Here are made-up nodes, facts about them, and rows of numbers that follow some of those facts. Name the node behind each unnamed row.

Some facts about the nodes:
ψ: is of sort; δ: refers to
skomer ψ 447; grugrum ψ 557; leren ψ 557
muva ψ 447; drude ψ 510; savo ψ 447
drudro ψ 447; flogrel ψ 510; ledragek ψ 744
monuro ψ 557; fopa ψ 447; kliflak ψ 557
gire ψ 744; tribu ψ 447; bitro ψ 510
trugru ψ 557; fotre ψ 198; nanik ψ 198
gagi ψ 447; tobru ψ 447; plefe ψ 557
rolok ψ 510; flafa ψ 510; badur ψ 447
dudro ψ 447; flakin ψ 557; gridri ψ 744
drudum ψ 447; skeplal ψ 447; klepado ψ 744
bodrur ψ 198; trezis ψ 557; poval ψ 557
zovun ψ 198; mima ψ 447; trister ψ 510
selem ψ 198; geploskor ψ 447; teklal ψ 447
netegrim ψ 510; stotrek ψ 510; tralir ψ 744
kesal ψ 198; faklo ψ 447; plalonak ψ 744
tradrekir ψ 447; movugrar ψ 447; stata ψ 447
norolor ψ 557; guna ψ 447; modeska ψ 557
pomor ψ 447; gaplas ψ 447; geklo ψ 447
bidek ψ 198; gufam ψ 447; fetre ψ 510
duzil ψ 744; lotror ψ 510; lubru ψ 447
brunal ψ 510; klozar ψ 447; drodro ψ 447
siner ψ 557; flastadran ψ 198; dakonil ψ 198
fotrum ψ 744; vigra ψ 198; pufan ψ 510
komimom ψ 510; tribezok ψ 447; kaski ψ 447
brakle ψ 198; ganel ψ 744; konor ψ 557
farak ψ 510; leplum ψ 447; mafi ψ 447
viflar ψ 744; gragu ψ 744; dobi ψ 447
luku ψ 447; zodi ψ 447; stostasu ψ 198
trofis ψ 744; ropem ψ 447; ramu ψ 198
klidrokon ψ 447; tefun ψ 510; leflo ψ 510
paflol ψ 198; troflopluk ψ 447; purik ψ 447
drukol ψ 447; pletrum ψ 510; fadrok ψ 447
dregrebre ψ 447; vodol ψ 510; bupi ψ 510
diflukles ψ 447; pestik ψ 198; lozom ψ 744
nibel ψ 198; vepla ψ 447; plunipe ψ 198
gropli ψ 447; flibre ψ 510; drubrem ψ 744
sutri ψ 198; triflam ψ 510; skistor ψ 198
klinadrom ψ 447; brebro ψ 447; ziril ψ 447
skigek ψ 447; dripan ψ 447; fletum ψ 744
plestisku ψ 198; sebru ψ 744; vugri ψ 447
flodor ψ 744; skastok ψ 510; flego ψ 447
zafleva ψ 744; kitaskul ψ 557; fluplir ψ 447
dreme ψ 447; supen ψ 510; grure ψ 447
stigrok ψ 510; mopek ψ 447; leplak ψ 510
gezel ψ 744; dipom ψ 198; potu ψ 198
drudro δ tradrekir; drudro δ klinadrom; monuro δ zovun
monuro δ paflol; fotre δ fletum; flafa δ sebru
flafa δ ledragek; flafa δ plefe; flafa δ poval
dudro δ plestisku; dudro δ fletum; dudro δ fopa
dudro δ gufam; drudum δ ziril; drudum δ nanik
drudum δ trofis; skeplal δ fetre; netegrim δ leplum
netegrim δ muva; netegrim δ plefe; netegrim δ dakonil
faklo δ skomer; faklo δ gridri; faklo δ tralir
faklo δ norolor; guna δ tobru; guna δ stata
guna δ flego; modeska δ brakle; modeska δ brebro
modeska δ movugrar; modeska δ gufam; pomor δ teklal
bidek δ vigra; bidek δ paflol; duzil δ flodor
duzil δ klidrokon; duzil δ pestik; duzil δ klepado
lotror δ drubrem; lotror δ plestisku; lotror δ klidrokon
lotror δ geploskor; siner δ konor; siner δ gaplas
siner δ sebru; siner δ stigrok; siner δ nanik
flastadran δ rolok; flastadran δ skomer; flastadran δ gufam
fotrum δ troflopluk; fotrum δ stigrok; komimom δ tralir
kaski δ savo; kaski δ dripan; kaski δ mima
kaski δ trister; ganel δ brunal; mafi δ drodro
mafi δ paflol; mafi δ leren; mafi δ vepla
gragu δ stotrek; gragu δ kliflak; gragu δ vepla
dobi δ grugrum; luku δ pufan; luku δ gire
luku δ dakonil; zodi δ klozar; stostasu δ badur
stostasu δ bitro; stostasu δ vugri; stostasu δ trezis
stostasu δ klinadrom; ropem δ konor; ropem δ fetre
ropem δ tribu; ropem δ plestisku; ropem δ klozar
ramu δ dipom; ramu δ tribezok; ramu δ klepado
tefun δ fluplir; tefun δ lubru; tefun δ klozar
tefun δ gagi; tefun δ klepado; leflo δ potu
leflo δ skistor; leflo δ trugru; leflo δ fetre
leflo δ muva; leflo δ plalonak; leflo δ dakonil
purik δ tobru; purik δ tradrekir; purik δ geploskor
pletrum δ farak; fadrok δ kesal; fadrok δ klidrokon
vodol δ gaplas; vodol δ selem; bupi δ klepado
lozom δ viflar; gropli δ triflam; gropli δ fletum
flibre δ tribu; flibre δ drukol; flibre δ plefe
sutri δ trofis; sutri δ paflol; sutri δ geklo
skigek δ bodrur; skastok δ stigrok; zafleva δ flodor
zafleva δ gagi; kitaskul δ drubrem; kitaskul δ gufam
dreme δ fopa; supen δ rolok; grure δ diflukles
grure δ flogrel; grure δ tobru; mopek δ nibel
mopek δ pestik; leplak δ trugru; leplak δ viflar
leplak δ paflol

Known rows:
faklo: [ 10 -37  13   0 -16   8  10  46  37  22  28  24   0 -35  13  -1 -31   1
  78  -5  11   1 -22  57  30   5  21 -27  -2  -3  12  -4 -28  37  22  -9
  -9  17  16   6  58   8]
stotrek: [ 12  10  21 -16  -2 -14  23   6 -25   8  55  30  -8  67  10 -15   3   7
 -41  41  24   8 -44  13  -9   1  16  11 -34   3 -43  46 -14 -40  33 -19
  23  -9  -7  13 -38  10]
grure: [ 10  -7  28   0 -45   4   0  36  33  30  -8  18  -3 -54  -4   7 -41  11
  78  25  -7   3 -27  53  11  -6   6 -15  21 -10   3 -15 -28  32   5   1
  16   0   8  14  23   2]
flogrel: [ 10  14  24 -20 -11 -15  23   4 -24   9  49  28  -9  61   7 -17  -4   8
 -32  47  21   4 -48  11 -12  -1  12  14 -31   0 -41  42 -14 -41  28 -20
  33 -15 -10  17 -44  10]
ramu: [  5   1  18  34 -18  45 -51 -37  13 -51  71  33  15   8   4  43  41   2
  42 -26  -9 -13 -24  12 -16  15   1 -20 -34 -34 -13   2   1 -36  14  16
  29  24  -3 -36  35 -53]
skigek: [ 12 -20  20   5 -23   4  -3  37  31  29   5  21   2 -41   2  13 -24   2
  57   6  -1   7 -17  58  18   1  13 -23  11   0   0  -8 -26  34  14   2
  -8  15  15  11  40   2]
trister: [ 12   9  21 -16  -2 -16  22   6 -25   9  57  29  -7  67  10 -14   3   6
 -40  38  24   7 -42  14  -9   2  15  12 -35   4 -41  45 -13 -41  33 -21
  25  -9  -6  15 -39   9]
fotrum: [ 25 -74  37  21 -30   5 -41  -7  -2  -9  35  11  39  42  -5  29 -15  61
  21 -23  34  25 -38   2 -63  29  71  33  26  30 -61   2  14 -16 -23  20
   9  -9   4  35  70 -18]
bitro: [ 11  10  22 -16  -4 -15  20   5 -25   8  53  29  -9  66   9 -15   2   7
 -37  41  22   5 -44  13 -11   1  15  13 -35   2 -41  46 -12 -42  31 -20
  27 -11  -7  14 -41   9]
modeska: [ 29  -9  20  -3   1  15   8  -2  14 -38  53  25  41 -43 -54 -20 -51  12
  -8 -32  28 -53 -34  11  27  68  53  -7  -7  31  11  -7 -53 -17  27   2
  32   3  21   8   3 -49]
ganel: [  5 -52  31  22 -40 -26 -19 -12   6 -21  36   0  35  54 -14  21 -16  30
  25 -30  39   7 -38  -3 -34  36  53  42  20   6 -35 -12  -6 -11 -34  -4
   6  10  -7  16  53 -15]
pletrum: [  4  12  41  -3 -18 -21   3  15  -3   7  54  47  -1  55 -29 -18  -2  14
 -32  33   3 -10 -46  12 -25   3  33  10 -48  -1 -22  33  -3 -28  32 -39
  12 -13   4  13  18  -4]
tefun: [ -4  36  37  23   4 -13  -8   7  -6  12  46  45  -3  62 -47   2  43   0
 -30  19 -12   0 -56  14 -36   7  24  27 -60   0 -18  13 -15 -32  36 -20
  -1  -8  10  13   1  -7]
gropli: [ 23  -4  43  19 -38 -13   2  41   7  43  19  19  26 -51   7  28   4   9
  28   7  -6 -14  17  71  24   5  35 -42  40  -8   6  10 -13  51  10 -12
  -5  40  16  17  23  -1]
vigra: [ 10 -16   4  -6 -17  31 -32 -45   0 -51  66  11  12   5  43  30  -8   5
   3   3  19  12  -9   9   9  18 -31 -27  -3 -24 -45  33  -2 -51  17  29
  39  25 -14 -37  -9 -54]
bupi: [ -1  35  36  30   2   0   5  12  -8   4  60  54  -7  76 -42   9  51   4
 -10  11  -9 -10 -57   8 -29   2  44  19 -65 -10 -25  14 -15 -18  32 -23
   5  -8   8   4   5   4]
flastadran: [ -6 -43  27  -3 -10  25 -32 -23  30 -53 114  26  35 -17  15  -6 -18  19
  53 -27  18  -5 -33  12   7  45 -15 -24 -30 -28  10  28   8 -42  47 -10
  35  30   2 -20  62 -73]
purik: [  6   0  34  -4 -52   4  -1  35  33  31 -13  16  -2 -61 -10   5 -49  13
  87  30 -10   2 -35  48   7  -7   0  -8  28 -13   4 -18 -29  31   3   3
  25  -5   5  19  15  -1]
sutri: [ -3 -13  23   8 -31  21 -44 -35  28 -60  59  34  10   0  -7  35 -33  18
 -10   1  -5   5   0  -7   0  19 -17 -35 -10 -29 -51  25   5 -28  20  20
  17  22  -4 -53  52 -72]

Which node is each row?
No name comes twice in this set of rows, the named rows included.
[  0 -18  17   7 -21  -1   7  38  39  19  -2  26 -10 -34 -16  27 -49   6
  33  15  -5  20  -3  40  31   4   7 -30  21  -4 -34  -1 -33  51  18  18
 -24  19  15 -11  47  -8]	mafi
[ 50  -3  -6 -12   8  28  -3 -21 -10 -30  16   8  30 -28 -14  -2 -38  -1
 -39 -15  36 -34 -24  21  22  45  35  -4   6  47 -18  -3 -54 -43  10  36
  37  -6  11   7 -50 -31]	konor
[ 56 -17  14   0  -3  47 -32  -9   6 -27  18  37  31 -38 -38   1 -45  28
 -30 -17  16 -44 -24  21 -14  38  74 -18  -5  59 -14  -6 -30 -29  13  30
  31 -26  27  14  22 -40]	siner
[  7 -13  26   5 -42  29 -53 -38  19 -50  63  27  20 -14  14  19  -8  12
  29  -3   1 -13 -19  13 -14  12 -12 -25 -16 -30 -10  14  11 -46  10   3
  44  13  -9 -31  40 -60]	stostasu
[  5  -7  23   2 -10 -18 -37  26  34  49 -27   4  18 -60 -12   8 -14 -11
  19  10  -8  24 -19  75   0   9 -23   1  15  21  22 -18 -25   9  21  10
 -28  19  23  26  35 -26]	ropem
[ 19 -17  -2   1  -1  17  17  28   7  30   8   4  -6 -23  37  23  -5 -10
  56   8  15  23 -17  59  34   0   0 -20  18   1 -21   2 -39  23  15  25
   1  23   5  10 -18  16]	tribezok
[ 46  -6 -11 -12   5  29  18 -17  -8 -43  35  12  21 -15  -5  -6 -40  -6
 -19 -23  45 -46 -27  14  39  46  48 -12  -2  34 -14  -2 -60 -32   7  23
  43   0   6  -4 -47 -19]	norolor
[ 21 -26   5  -7 -16  44 -45 -44  -5 -44  66  13  17   0  54  28   1  13
   7   2  19  13 -14  17  -7  13 -23 -27  -4 -13 -38  33   7 -62  18  32
  47  17 -10 -23  -3 -52]	nanik
[ 19   0  48  22 -50   9 -51 -35  -6 -33  83  24  48 -23  15  39  24  20
 -11 -11  -2 -32  19  29  -7  21  11 -48  11 -34  -4  34  22 -27  12 -10
  38  46  -3 -22  28 -65]	fotre
[ 10   2  24  -9 -27 -39 -10  10   1   5  43  45  -6  67 -10 -27   1 -10
 -49  27  14 -26 -36  29 -17  -8  35   6 -65   3   5  26  -2 -40  17 -60
   1 -11  -1   1  39   8]	netegrim
[ 10 -14  19  14 -19  11  -1  38  29  28   7  23   0 -36   0  19 -12   2
  68   3  -4   7 -21  56  16   1  17 -20   7  -4   0 -12 -28  39  14   7
  -7  15  16   9  36   5]	mopek
[ 54  -9 -20 -16  -4  17   4 -22  -7 -41  15   9  19 -10   3 -10 -34 -23
 -38 -23  47 -57 -17  27  38  35  50 -15 -10  40   4  -8 -58 -43  -7  10
  34  -1   3 -10 -35 -12]	plefe
[ 45   0  -8 -11   4  26  15 -19  -9 -43  26  11  21 -18 -17   2 -44  -3
 -32 -16  38 -41 -21  11  39  47  43 -12   7  34 -27  -1 -62 -29   5  33
  38  -1   7  -9 -54 -25]	leren
[ 14 -61   7   6 -22 -18   4 -20 -13 -22  45 -18  29  68  26  20 -11  20
  23 -30  62  22 -38  -2 -12  37  36  42  26   9 -54   2 -16 -23 -32  11
  16  16 -17  15   4   1]	gridri
[ 20 -64   9   6 -23 -15 -11 -21 -17 -15  34 -16  31  63  30  25  -8  25
  11 -24  58  27 -33   3 -26  32  40  39  29  19 -58   4  -9 -31 -33  17
  13  10 -14  22   7   0]	sebru

Now the same nodes, written a new way:
Some rows with their names:
netegrim: [-13  23  29  28 -30 -10 -21 -17   8  28  10  60 -71 -23  -5  44 -20  24
 -14  27  18  53  14 -52  21  12 -14   5 -22]
stigrok: [-16  26  20   9 -20  -7 -30 -23  10  36   0  23 -71   5  -1  -5  12  25
 -13  21  36  42  16 -53  18  30  19 -25 -23]
klinadrom: [  3  27  -1  39  15 -13 -56  27  -2  14 -34  38 -34  29 -34  30 -27 -17
   8   0  25  31  27 -44  11 -13  26 -33 -15]
troflopluk: [ 10  20  12  25 -23  24 -55  19  10  25 -26  22 -55  20 -32  14   8   6
  14  15   7  23   7 -45  20  -7  34 -45 -14]
fetre: [-14  25  25  24 -26 -17 -24 -21   1  44  -5  28 -72 -15   0  17 -11  21
 -20  16  38  50  16 -50  21  28  -4 -15 -23]
tradrekir: [ 11  25   8  37  13 -13 -52  23  -7  21 -33  29 -31  28 -32  29 -30 -17
   8   7  23  27  26 -41  20 -14  29 -38 -14]
drubrem: [ 17  27  14  19  17  -9  -5 -22  19  24 -14  17 -23 -18 -48   8 -11  -8
 -39  -3  41  52  -9 -48  28   5  25   3  27]
gagi: [ 24  27  17  37 -23 -13 -55   8 -16  35  -9  25 -35   7 -19  39  -8 -17
  14   9  34  22  19 -41  22  -8  35 -38   0]
gragu: [ -2  19  17  -1   8  28 -27 -17  31   7  18  55 -33 -20 -51  43 -24  17
 -38  -6   3  40  -1 -52  21   6  19  -2  29]
nanik: [-10  20  21  -7 -26  -2 -20 -16  21  40  13  38 -30  12 -47   1   6  18
   9 -25  43   3 -21 -42  26  27 -13 -41 -20]
geploskor: [ 23  26  17  32   5 -14 -48  12 -14  36 -32  23 -29  21 -30  28 -30 -18
  11  12  20  30  26 -38  25 -17  31 -38  -5]
vigra: [-12  22  25  -6 -24  -9 -32 -18   7  20  17  67 -26   1 -39  23 -28  13
 -12 -26  33   1 -14 -29  23  25 -19 -40  -8]
vodol: [-16  15  28   5 -24   6 -23 -13   7  25  13  41 -71 -13 -10  -1   2  26
  -6  24  21  46  23 -54  21  20  13   0 -22]
guna: [ 14  16  24  35   6   5 -45  28 -11  18 -31  51 -28  20 -47  45 -33  14
  10  23   1  27  30 -46  16 -20  22 -28  -6]
sebru: [  8  25  -1  27   1  22 -11 -20  36  17   6  18 -54  -9 -51  13  15   7
 -36   0  36  46 -20 -53  24  19  23 -24  16]
leren: [-12  26 -10  -5 -14   1 -16 -21  15   8 -12  45 -23  -5 -15  46  16  22
 -22 -14  26  11  32 -29  -9  34  -4 -41  27]
kaski: [ -6 -16  24  45 -31  30 -50  18 -18  28 -13  61 -33  14 -45  44 -27  18
 -12  22   3  26  18 -16 -19 -18  33 -40  14]
trezis: [-11  25 -20  10  16 -14 -10  -7  18   7 -33  44 -23  14 -39  50  16  21
   7   2  47  23  33 -40 -16  30 -10 -22  14]
viflar: [  2  29   5  10   5  11 -25 -23  34   8  11  30 -45 -16 -37  39 -14 -10
 -39 -21  18  43 -16 -52  22  24  14 -24  26]

Name these rows:
No name comes twice in this set of rows, the named rows included.
[-12  16  19  43 -23  -8 -28 -21 -19  40   7  47 -67   7  -5   0 -16  25
 -36  16  39  44  23 -26 -23   3  19 -16 -18]	trister
[ 30  17  28  26 -29  16 -48  26  -3  37 -17  37 -46 -16 -42  48 -18  16
  15  24   0  38  16 -48  26 -15  29 -32   2]	ropem
[-12  19  29  23 -29 -11 -17 -15   3  37  10  48 -71 -23  -7  34 -11  25
  -6  25  23  53  16 -54  22  13  -6   4 -22]	flibre
[-17  27   7  28  14 -16 -35 -14  -2  14 -19  54 -67  13  -6   4 -26  24
 -19  13  44  48  30 -50   6  24  -3   5 -25]	bitro
[  9  26  14  19  11   0  -7 -22  16  30 -19  18 -29 -16 -46   4 -10 -11
 -37  -9  40  53 -13 -44  26   9  21  -7  30]	fletum
[-16  25  26  -1 -27  -7 -35 -20   2  13  15  67 -70 -20  -1  40 -29  27
 -30  20   2  46  29 -50  21  21 -11  -4 -17]	leplak
[ -5  23   0  29  10  15 -19 -18  26   9  10  36 -32 -13 -53  25  -6   9
 -39  -7  35  48 -13 -51  14   6  24   2  27]	gezel
[ 25  23  26  32 -32   8 -50  17   1  32 -22  38 -51  -9 -27  50 -21   1
  12  18  -1  40   8 -42  24 -14  26 -40  -1]	skeplal
[ -6  17   2  30   8  21 -19 -15  24   7  14  45 -34 -17 -53  33  -6  14
 -36  -2  36  49 -14 -49  12   2  26   7  29]	ganel
[ -3  27 -11   0 -27 -11 -11 -23  24  17 -21  37 -31 -15  -8  48  15  18
 -10 -10  38  21  31 -33  -7  35 -16 -42  18]	trugru
[ 14  25  10  39  16 -12 -48  14  -9  30 -33  27 -30  27 -30  27 -31 -19
   3   8  19  23  28 -40  16 -17  26 -41 -15]	tobru
[-12  14  17  -3 -26  -3 -18 -13  16  43  13  41 -28  11 -50  -1   6  22
  12 -20  46   4 -21 -38  23  22 -10 -36 -19]	selem
[-13  15  27  16 -31  -1 -17 -13  13  30  10  51 -70 -21 -12  25  -3  24
  -3  27  19  51  15 -54  20  15  -6   2 -24]	flafa
[-14  27  24  -1 -13 -14 -45 -21  -9  12  12  55 -70  -4  -2   6 -26  23
 -34   0  15  37  30 -43  11  29   9 -17 -13]	stotrek

